Below is a small trained network, with its code and all its weights. Each question gives an input and a target symbol and asks what happens when units are switched off, that is, made to give their printed mean instead of their output.

import numpy as np


def w(rows, s, z=0):
    codes = np.array(rows[::2]) - 128.0
    scale = np.full(codes.shape[1], s)
    scale[-1] = z or s
    return codes * scale


def softmax(a):
    e = np.exp(a - a.max(-1, keepdims=True))
    return e / e.sum(-1, keepdims=True)


def log_softmax(a):
    a = a - a.max(-1, keepdims=True)
    return a - np.log(np.exp(a).sum(-1, keepdims=True))


def net(x, mask):
    ids = ['ΠΦΩαδζηλμτ'.index(c) for c in x.split()]
    T = len(ids)
    res = E[ids] + P[:T]
    u = 0
    for l in range(2):
        r = res
        for j in range(3):
            rows = slice(3 * j, 3 * j + 3)
            q, k, v = (r @ M[l][rows].T for M in (Q, K, V))
            z = softmax(np.where(np.tri(T) > 0, q @ k.T / 3**0.5, -1e9)) @ v
            o = O[l][rows]
            res = res + np.where(mask[u + j], z, o[:, -1]) @ o[:, :-1]
        u += 3
    return log_softmax(res[-1] @ U[:, :-1].T + U[:, -1])


Q, K, V, O = {}, {}, {}, {}
E = w([
[103,69,111,202],'Π',
[195,210,168,254],'Φ',
[111,145,104,186],'Ω',
[34,119,124,88],'α',
[42,140,200,213],'δ',
[186,70,158,75],'ζ',
[141,219,106,77],'η',
[31,249,118,232],'λ',
[242,153,92,197],'μ',
[72,221,209,131],'τ',
],0.0059)
P = w([
[106,145,2,118],'0',
[142,167,246,128],'1',
[138,173,234,135],'2',
[141,174,237,148],'3',
[140,166,233,141],'4',
[133,167,245,137],'5',
[131,165,241,138],'6',
[129,173,241,134],'7',
[120,163,249,139],'8',
[138,177,227,138],'9',
[139,187,237,146],'10',
[138,185,245,140],'11',
[129,173,250,139],'12',
],0.0026)
Q[0] = w([
[73,161,165,107],'L0H0',
[161,94,59,86],'L0H0',
[187,118,84,113],'L0H0',
[120,45,16,62],'L0H1',
[187,162,75,232],'L0H1',
[11,120,111,123],'L0H1',
[126,100,249,129],'L0H2',
[253,74,20,108],'L0H2',
[142,142,103,99],'L0H2',
],0.038)
K[0] = w([
[110,131,97,96],'L0H0',
[139,127,216,135],'L0H0',
[165,129,182,145],'L0H0',
[131,252,124,69],'L0H1',
[174,139,122,228],'L0H1',
[33,142,126,120],'L0H1',
[128,31,148,59],'L0H2',
[237,185,125,212],'L0H2',
[143,136,153,131],'L0H2',
],0.044)
V[0] = w([
[137,129,143,126],'L0H0',
[85,128,31,146],'L0H0',
[122,111,208,121],'L0H0',
[125,142,122,115],'L0H1',
[133,189,123,81],'L0H1',
[131,254,126,51],'L0H1',
[86,57,154,83],'L0H2',
[93,136,149,158],'L0H2',
[184,197,92,168],'L0H2',
],0.011)
O[0] = w([
[130,125,151,130,131],'L0H0',
[123,146,1,110,101],'L0H0',
[108,111,209,161,161],'L0H0',
[117,107,118,136,114],'L0H1',
[104,51,120,150,94],'L0H1',
[82,10,127,158,68],'L0H1',
[106,184,131,31,244],'L0H2',
[93,137,127,142,125],'L0H2',
[163,66,111,223,4],'L0H2',
],0.0094,0.0021)
Q[1] = w([
[163,146,237,207],'L1H0',
[57,172,93,131],'L1H0',
[184,224,192,165],'L1H0',
[167,5,78,77],'L1H1',
[145,10,155,45],'L1H1',
[225,87,137,133],'L1H1',
[117,50,130,95],'L1H2',
[137,224,47,144],'L1H2',
[21,144,45,122],'L1H2',
],0.031)
K[1] = w([
[224,150,173,60],'L1H0',
[113,135,76,115],'L1H0',
[197,89,75,63],'L1H0',
[124,165,233,148],'L1H1',
[137,113,253,95],'L1H1',
[191,122,165,154],'L1H1',
[191,126,135,94],'L1H2',
[83,118,55,185],'L1H2',
[148,109,41,98],'L1H2',
],0.039)
V[1] = w([
[93,131,119,131],'L1H0',
[59,131,98,152],'L1H0',
[132,125,104,168],'L1H0',
[4,50,132,132],'L1H1',
[77,243,145,194],'L1H1',
[165,80,144,203],'L1H1',
[172,129,110,92],'L1H2',
[168,128,111,99],'L1H2',
[75,124,148,166],'L1H2',
],0.021)
O[1] = w([
[106,152,114,137,113],'L1H0',
[80,185,102,136,53],'L1H0',
[107,180,134,91,34],'L1H0',
[24,51,88,123,123],'L1H1',
[106,190,119,254,85],'L1H1',
[149,154,27,91,3],'L1H1',
[118,172,137,108,148],'L1H2',
[116,176,139,105,141],'L1H2',
[140,70,117,156,106],'L1H2',
],0.017,0.0059)
U = w([
[146,200,171,155,29],'Π',
[108,146,76,138,124],'Φ',
[131,178,109,70,62],'Ω',
[20,130,197,110,96],'α',
[125,33,75,150,66],'δ',
[195,71,211,61,253],'ζ',
[155,103,125,252,99],'η',
[98,111,96,43,24],'λ',
[184,129,46,150,176],'μ',
[122,166,111,116,104],'τ',
],0.0033,0.0038)

Each question gives the input, a string of symbols that net reads in full, and the target symbol t.
The units are the heads (3 rows each of Q, K, V and O). Each row of codes is followed by its name. A weight is (code - 128) times the scale printed after its matrix; where a second scale follows, it is the last column's (O and U).
mask holds one flag per head, layer by layer. A switched-off head (its flag False) gives its mean, the last column of its rows in O, instead of its output. The means were averaged over made-up inputs and are rounded, as every weight is.
A unit's drop is (log p(t) with every unit on - log p(t) with that unit switched off) / (log p(t) with every unit on - log p(t) with every unit switched off).
The circuit of an input: a set's keep is (log p(t) with only the set's units on - log p(t) with every unit switched off) / (log p(t) with every unit on - log p(t) with every unit switched off). Starting from all 6 units, units are removed one at a time, each time the one whose removal leaves the highest keep (on an exact tie, the one counted first), for as long as the keep stays at least 0.8.
circuit, biggest first: the units of the circuit, biggest drop first
most important unit: the unit with the biggest drop
heads that matter: for each layer, one digit per head in row order, 1 if its drop is at least 0.15 and else 0, layers parted by /
drop of u: that unit's drop, to one decimal
input δ α ζ ζ λ, target η: circuit, biggest first : (L1H1 L1H2)
input Π η ζ ζ η ζ α α ζ α ζ η λ, target Π: heads that matter : 110 / 010
input α ζ τ τ α α τ Φ, target α: circuit, biggest first : (L1H1 L0H0 L1H0 L0H1)
input α Ω ζ τ λ, target α: circuit, biggest first : (L1H1 L0H0 L1H0 L0H1)
input Φ ζ ζ η ζ α α α τ, target μ: circuit, biggest first : (L0H0 L1H1 L0H2)
input μ μ δ ζ ζ λ α δ Π ζ Π, target Ω: most important unit : L0H2
input μ α ζ Φ δ ζ α τ μ τ ζ η λ, target Ω: circuit, biggest first : (L0H2 L0H0 L1H1 L1H0)
input μ ζ ζ ζ ζ Φ ζ α α ζ δ, target Ω: circuit, biggest first : (L0H0 L0H2 L1H1 L1H0)
input Φ δ ζ η δ, target μ: circuit, biggest first : (L1H1 L0H2)
input α Φ η, target α: circuit, biggest first : (L1H1 L1H0 L0H1)
input ζ δ δ ζ η ζ ζ ζ Π α, target α: heads that matter : 011 / 010
input τ ζ α δ Φ α δ δ, target δ: circuit, biggest first : (L0H1 L1H1 L1H2 L0H2)
input δ Π δ τ ζ α ζ η δ η, target η: circuit, biggest first : (L1H1 L1H2)
input τ ζ ζ α ζ ζ ζ δ Φ, target δ: most important unit : L0H1
input η λ η ζ ζ δ η η τ, target λ: heads that matter : 111 / 010
input δ α λ μ τ, target η: heads that matter : 100 / 011
input α ζ ζ δ ζ Φ δ ζ τ λ Π, target α: heads that matter : 100 / 110
input δ Φ μ ζ λ, target η: heads that matter : 100 / 010
input δ ζ Ω, target η: heads that matter : 000 / 010
input δ τ δ Π ζ τ, target η: most important unit : L1H1
input λ ζ α ζ τ ζ Π, target Φ: heads that matter : 111 / 110
input δ α ζ ζ δ ζ ζ Π ζ ζ δ α, target α: circuit, biggest first : (L0H1 L1H1 L0H2)
input δ τ ζ δ, target η: heads that matter : 000 / 010
input ζ Π ζ ζ α Φ α μ, target μ: drop of L1H0 : 0.0
input δ ζ ζ Π ζ ζ ζ τ μ, target μ: drop of L0H2 : 1.4
input λ α α μ ζ α ζ ζ α ζ η, target Φ: drop of L0H1 : 0.3
input α α δ Π λ α Ω μ ζ Φ, target α: drop of L0H0 : 0.5
input δ Π δ μ ζ μ ζ Π ζ ζ ζ Φ, target η: most important unit : L0H0
